Here is a tiny trained network, its code and every weight. The questions are about switching its units off for an input and a class, where a switched-off unit gives its printed mean instead of its output.

import numpy as np


def w(rows, s, z=0):
    codes = np.array(rows[::2]) - 128.0
    scale = np.full(codes.shape[1], s)
    scale[-1] = z or s
    return codes * scale


def norm(h):
    return h / np.sqrt((h * h).mean(-1, keepdims=True) + 1e-5)


def f(y):
    return y / 2 * (1 + np.tanh(0.7978845608 * (y + 0.044715 * y**3)))


def log_softmax(a):
    a = a - a.max(-1, keepdims=True)
    return a - np.log(np.exp(a).sum(-1, keepdims=True))


def net(x, mask):
    res = np.array(x, float).reshape(1, 4) / 4 @ E
    u = 0
    for l in range(2):
        y = f(norm(res) @ A[l][:, :-1].T + A[l][:, -1])
        res = res + np.where(mask[u : u + 12], y, B[l][:, -1]) @ B[l][:, :-1]
        u += 12
    return log_softmax(norm(res)[-1] @ U[:, :-1].T + U[:, -1])


A, B = {}, {}
E = w([
[38,103,95],'x0',
[127,129,132],'x1',
[158,180,4],'x2',
[125,131,132],'x3',
],0.0017)
A[0] = w([
[69,176,83,42],'0.n0',
[4,160,46,94],'0.n1',
[125,131,133,111],'0.n2',
[130,131,131,156],'0.n3',
[242,210,64,67],'0.n4',
[115,196,3,249],'0.n5',
[136,107,107,113],'0.n6',
[72,189,87,66],'0.n7',
[197,135,236,72],'0.n8',
[31,75,173,2],'0.n9',
[138,146,118,96],'0.n10',
[199,95,203,110],'0.n11',
],0.0049,0.0014)
B[0] = w([
[163,76,97,131],'0.n0',
[169,8,62,191],'0.n1',
[126,132,136,124],'0.n2',
[137,126,128,135],'0.n3',
[3,158,236,204],'0.n4',
[208,176,96,253],'0.n5',
[136,137,134,125],'0.n6',
[177,70,101,134],'0.n7',
[224,41,63,188],'0.n8',
[75,196,178,160],'0.n9',
[110,127,139,122],'0.n10',
[220,77,90,175],'0.n11',
],0.0028,0.0029)
A[1] = w([
[124,133,160,105],'1.n0',
[150,124,132,100],'1.n1',
[160,69,143,143],'1.n2',
[115,137,176,129],'1.n3',
[155,129,135,148],'1.n4',
[116,111,125,136],'1.n5',
[123,139,119,112],'1.n6',
[13,117,166,48],'1.n7',
[91,168,81,65],'1.n8',
[124,147,120,108],'1.n9',
[113,134,176,120],'1.n10',
[130,255,159,3],'1.n11',
],0.01,0.0027)
B[1] = w([
[159,118,115,136],'1.n0',
[118,127,140,135],'1.n1',
[104,156,166,252],'1.n2',
[160,130,98,177],'1.n3',
[115,124,149,175],'1.n4',
[117,167,127,135],'1.n5',
[139,118,126,116],'1.n6',
[28,104,122,247],'1.n7',
[166,82,142,142],'1.n8',
[135,108,130,116],'1.n9',
[147,133,113,172],'1.n10',
[134,254,110,234],'1.n11',
],0.0077,0.0021)
U = w([
[152,128,236,249],'0',
[180,248,108,20],'1',
[22,78,138,55],'2',
[161,90,42,184],'3',
],0.015,0.0012)

Each question gives the input, the list of numbers given to net, and the class t.
The units are the neurons (one row each of A and B). Each row of codes is followed by its name. A weight is (code - 128) times the scale printed after its matrix; where a second scale follows, it is the last column's (A, B and U).
mask holds one flag per neuron, layer by layer. A switched-off neuron (its flag False) gives its mean, the last column of its row in B, instead of its output. The means were averaged over made-up inputs and are rounded, as every weight is.
A unit's drop is (log p(t) with every unit on - log p(t) with that unit switched off) / (log p(t) with every unit on - log p(t) with every unit switched off).
The circuit of an input: a set's keep is (log p(t) with only the set's units on - log p(t) with every unit switched off) / (log p(t) with every unit on - log p(t) with every unit switched off). Starting from the 12 units with the biggest drops (on a tie, the unit counted first), units are removed one at a time, each time the one whose removal leaves the highest keep (on an exact tie, the one counted first), for as long as the keep stays at least 0.8.
units of the circuit, in order: the units of the circuit, biggest drop first
most important unit: the unit with the biggest drop
top k neurons: the k neurons with the biggest drops, biggest first
top k neurons in layer l: the k neurons of layer l with the biggest drops, biggest first
drop of u: that unit's drop, to one decimal
input [6,8,6,4], class 3: units of the circuit, in order	(1.n11; 1.n7)
input [7,7,3,3], class 3: most important unit	1.n7
input [-7,6,0,-6], class 0: top 4 neurons in layer 0	(0.n8; 0.n11; 0.n9; 0.n5)
input [3,-6,4,-1], class 3: units of the circuit, in order	(1.n11; 1.n7)
input [4,0,6,8], class 3: top 2 neurons in layer 1	(1.n11; 1.n7)
input [1,-5,4,-1], class 3: top 2 neurons	(0.n1; 1.n11)
input [0,7,0,3], class 0: top 3 neurons	(0.n4; 1.n7; 1.n11)
input [-6,0,0,6], class 0: top 3 neurons	(0.n8; 1.n11; 0.n11)
input [-4,2,0,0], class 0: top 2 neurons	(0.n8; 1.n11)
input [5,7,1,-6], class 3: top 4 neurons	(1.n7; 0.n4; 1.n11; 0.n5)
input [-1,4,-1,3], class 0: top 3 neurons	(1.n7; 1.n11; 1.n2)
input [-6,-3,-1,0], class 0: top 3 neurons	(1.n11; 0.n8; 1.n7)
input [3,-2,7,-6], class 3: top 2 neurons	(1.n11; 0.n1)
input [-8,-8,-1,-5], class 0: top 2 neurons	(0.n8; 1.n11)
input [3,2,4,1], class 3: top neuron	(1.n11)
input [4,-8,2,-5], class 3: drop of 1.n7	0.3
input [-1,-4,-1,3], class 0: drop of 1.n11	0.5
input [-5,0,0,-2], class 0: drop of 0.n11	0.3
input [-3,2,-1,-5], class 0: drop of 1.n9	0.0
